Below is a small trained network, with its code and all its weights. Each question gives an input and a class and asks what happens when units are switched off, that is, made to give their printed mean instead of their output.

import numpy as np


def w(rows, s, z=0):
    codes = np.array(rows[::2]) - 128.0
    scale = np.full(codes.shape[1], s)
    scale[-1] = z or s
    return codes * scale


def norm(h):
    return h / np.sqrt((h * h).mean(-1, keepdims=True) + 1e-5)


def f(y):
    return y / 2 * (1 + np.tanh(0.7978845608 * (y + 0.044715 * y**3)))


def log_softmax(a):
    a = a - a.max(-1, keepdims=True)
    return a - np.log(np.exp(a).sum(-1, keepdims=True))


def net(x, mask):
    res = np.array(x, float).reshape(1, 7) / 4 @ E
    u = 0
    for l in range(4):
        y = f(norm(res) @ A[l][:, :-1].T + A[l][:, -1])
        res = res + np.where(mask[u : u + 5], y, B[l][:, -1]) @ B[l][:, :-1]
        u += 5
    return log_softmax(norm(res)[-1] @ U[:, :-1].T + U[:, -1])


A, B = {}, {}
E = w([
[33,124,227,68,201,96,46],'x0',
[254,54,208,61,112,143,61],'x1',
[128,129,126,129,130,129,129],'x2',
[173,175,210,157,144,35,212],'x3',
[125,128,130,126,131,128,128],'x4',
[145,244,78,11,104,117,106],'x5',
[152,189,145,211,89,156,42],'x6',
],0.0071)
A[0] = w([
[98,112,178,79,129,110,178,160],'L0N0',
[136,23,159,212,148,128,148,23],'L0N1',
[57,80,75,92,129,255,54,1],'L0N2',
[203,3,110,157,133,106,88,97],'L0N3',
[192,212,132,254,85,141,5,94],'L0N4',
],0.0063,0.0075)
B[0] = w([
[120,125,149,139,92,153,85,214],'L0N0',
[85,113,169,143,193,188,170,150],'L0N1',
[103,54,75,111,6,120,79,151],'L0N2',
[153,149,96,141,170,132,129,204],'L0N3',
[88,182,198,77,152,236,186,254],'L0N4',
],0.011,0.0028)
A[1] = w([
[165,234,66,63,93,76,76,68],'L1N0',
[158,170,226,152,76,49,183,2],'L1N1',
[101,69,95,80,210,22,154,80],'L1N2',
[192,77,87,126,49,197,161,99],'L1N3',
[119,19,96,6,127,118,254,91],'L1N4',
],0.0081,0.0078)
B[1] = w([
[112,79,128,47,180,153,246,253],'L1N0',
[94,142,140,121,54,51,135,145],'L1N1',
[141,194,138,171,90,155,96,159],'L1N2',
[101,76,131,112,65,88,95,250],'L1N3',
[130,241,190,179,111,231,86,252],'L1N4',
],0.013,0.0027)
A[2] = w([
[168,150,162,116,105,197,120,65],'L2N0',
[251,129,56,169,46,173,203,69],'L2N1',
[255,114,131,62,142,154,138,78],'L2N2',
[170,129,175,85,90,138,96,2],'L2N3',
[95,133,169,94,198,75,35,56],'L2N4',
],0.0099,0.0073)
B[2] = w([
[117,183,155,170,161,101,102,193],'L2N0',
[6,114,197,100,133,66,97,254],'L2N1',
[135,123,105,115,191,103,129,224],'L2N2',
[131,111,100,192,176,161,93,132],'L2N3',
[42,100,145,104,105,79,162,178],'L2N4',
],0.016,0.0041)
A[3] = w([
[208,100,125,137,209,61,52,32],'L3N0',
[121,208,129,164,124,159,88,1],'L3N1',
[69,209,26,186,169,90,156,88],'L3N2',
[199,184,205,158,102,3,199,41],'L3N3',
[128,27,153,239,149,146,148,85],'L3N4',
],0.011,0.0056)
B[3] = w([
[205,40,117,182,205,127,84,176],'L3N0',
[87,171,221,143,163,107,68,171],'L3N1',
[247,14,194,182,210,87,20,225],'L3N2',
[184,95,25,146,17,242,87,255],'L3N3',
[192,223,64,10,153,107,226,255],'L3N4',
],0.011,0.0032)
U = w([
[34,92,209,97,97,30,148,209],'0',
[152,223,215,166,156,231,97,128],'1',
[194,163,61,14,218,149,249,121],'2',
[184,61,34,117,13,181,65,244],'3',
[240,12,153,172,240,42,44,3],'4',
],0.016,0.0038)

Each question gives the input, the list of numbers given to net, and the class t.
The units are the neurons (one row each of A and B). Each row of codes is followed by its name. A weight is (code - 128) times the scale printed after its matrix; where a second scale follows, it is the last column's (A, B and U).
mask holds one flag per neuron, layer by layer. A switched-off neuron (its flag False) gives its mean, the last column of its row in B, instead of its output. The means were averaged over made-up inputs and are rounded, as every weight is.
A unit's drop is (log p(t) with every unit on - log p(t) with that unit switched off) / (log p(t) with every unit on - log p(t) with every unit switched off).
The circuit of an input: a set's keep is (log p(t) with only the set's units on - log p(t) with every unit switched off) / (log p(t) with every unit on - log p(t) with every unit switched off). Starting from the 12 units with the biggest drops (on a tie, the unit counted first), units are removed one at a time, each time the one whose removal leaves the highest keep (on an exact tie, the one counted first), for as long as the keep stays at least 0.8.
circuit, biggest first: the units of the circuit, biggest drop first
most important unit: the unit with the biggest drop
top k neurons: the k neurons with the biggest drops, biggest first
top k neurons in layer l: the k neurons of layer l with the biggest drops, biggest first
drop of u: that unit's drop, to one decimal
input [3,-4,-5,7,7,1,5], class 3: most important unit => L3N3
input [-1,-8,2,8,-5,5,-8], class 1: circuit, biggest first => (L1N4; L1N2)
input [4,5,3,5,5,-6,5], class 2: top 3 neurons => (L3N4; L1N4; L2N1)
input [-8,-3,4,-2,-6,-3,7], class 0: top 2 neurons => (L2N1; L1N4)
input [6,8,6,-7,-8,8,5], class 2: circuit, biggest first => (L1N0; L1N4; L2N2)
input [5,6,-8,-5,3,5,1], class 4: circuit, biggest first => (L2N3; L0N4)
input [1,6,3,2,6,5,-4], class 4: top 2 neurons in layer 2 => (L2N2; L2N3)
input [-3,-3,5,5,-7,-3,-4], class 3: top 3 neurons => (L3N3; L0N4; L1N1)
input [4,7,-4,1,-6,0,-6], class 4: top 3 neurons => (L0N0; L3N0; L0N4)
input [-7,5,0,6,5,-5,-7], class 0: top 2 neurons => (L2N1; L0N4)
input [7,6,6,8,-4,-8,6], class 2: circuit, biggest first => (L3N4; L2N1; L3N2)
input [3,-2,-6,2,4,4,-2], class 2: top 3 neurons => (L1N0; L2N1; L0N4)
input [7,-6,8,-1,-2,-7,-8], class 1: top 4 neurons => (L1N2; L1N4; L2N1; L1N3)
input [2,-8,-5,-6,-7,-3,-3], class 4: circuit, biggest first => (L3N2)
input [7,-8,6,-1,6,-6,1], class 4: circuit, biggest first => (L3N2; L2N1)
input [3,-6,6,-7,4,0,3], class 3: top 2 neurons => (L0N2; L2N0)
input [5,-6,5,-8,4,-5,-6], class 3: top 2 neurons => (L0N2; L2N1)
input [-5,6,3,7,-8,-5,6], class 3: top 3 neurons => (L3N3; L1N4; L1N1)
input [5,-1,-4,-8,5,-4,6], class 3: top 3 neurons => (L0N2; L2N1; L1N4)
input [-6,7,4,-2,6,-8,1], class 2: top 2 neurons => (L3N4; L0N1)
input [3,2,7,-4,-3,5,3], class 2: circuit, biggest first => (L1N0)
input [7,-8,7,-7,-7,3,-2], class 4: top 4 neurons => (L3N2; L2N1; L1N3; L0N4)
input [-2,1,2,6,-2,3,-4], class 3: top 2 neurons => (L3N3; L1N1)
input [-4,-5,6,-6,4,6,-6], class 1: top 3 neurons in layer 3 => (L3N4; L3N3; L3N2)
input [-7,-7,6,1,-2,1,7], class 0: top 2 neurons in layer 0 => (L0N1; L0N3)
input [-4,-4,-4,6,-5,3,1], class 3: drop of L3N3 => 1.2
input [-2,-1,-4,-4,-5,3,-8], class 1: circuit, biggest first => (L1N4)
input [-7,-6,-7,-4,-2,1,5], class 0: drop of L1N3 => 0.0
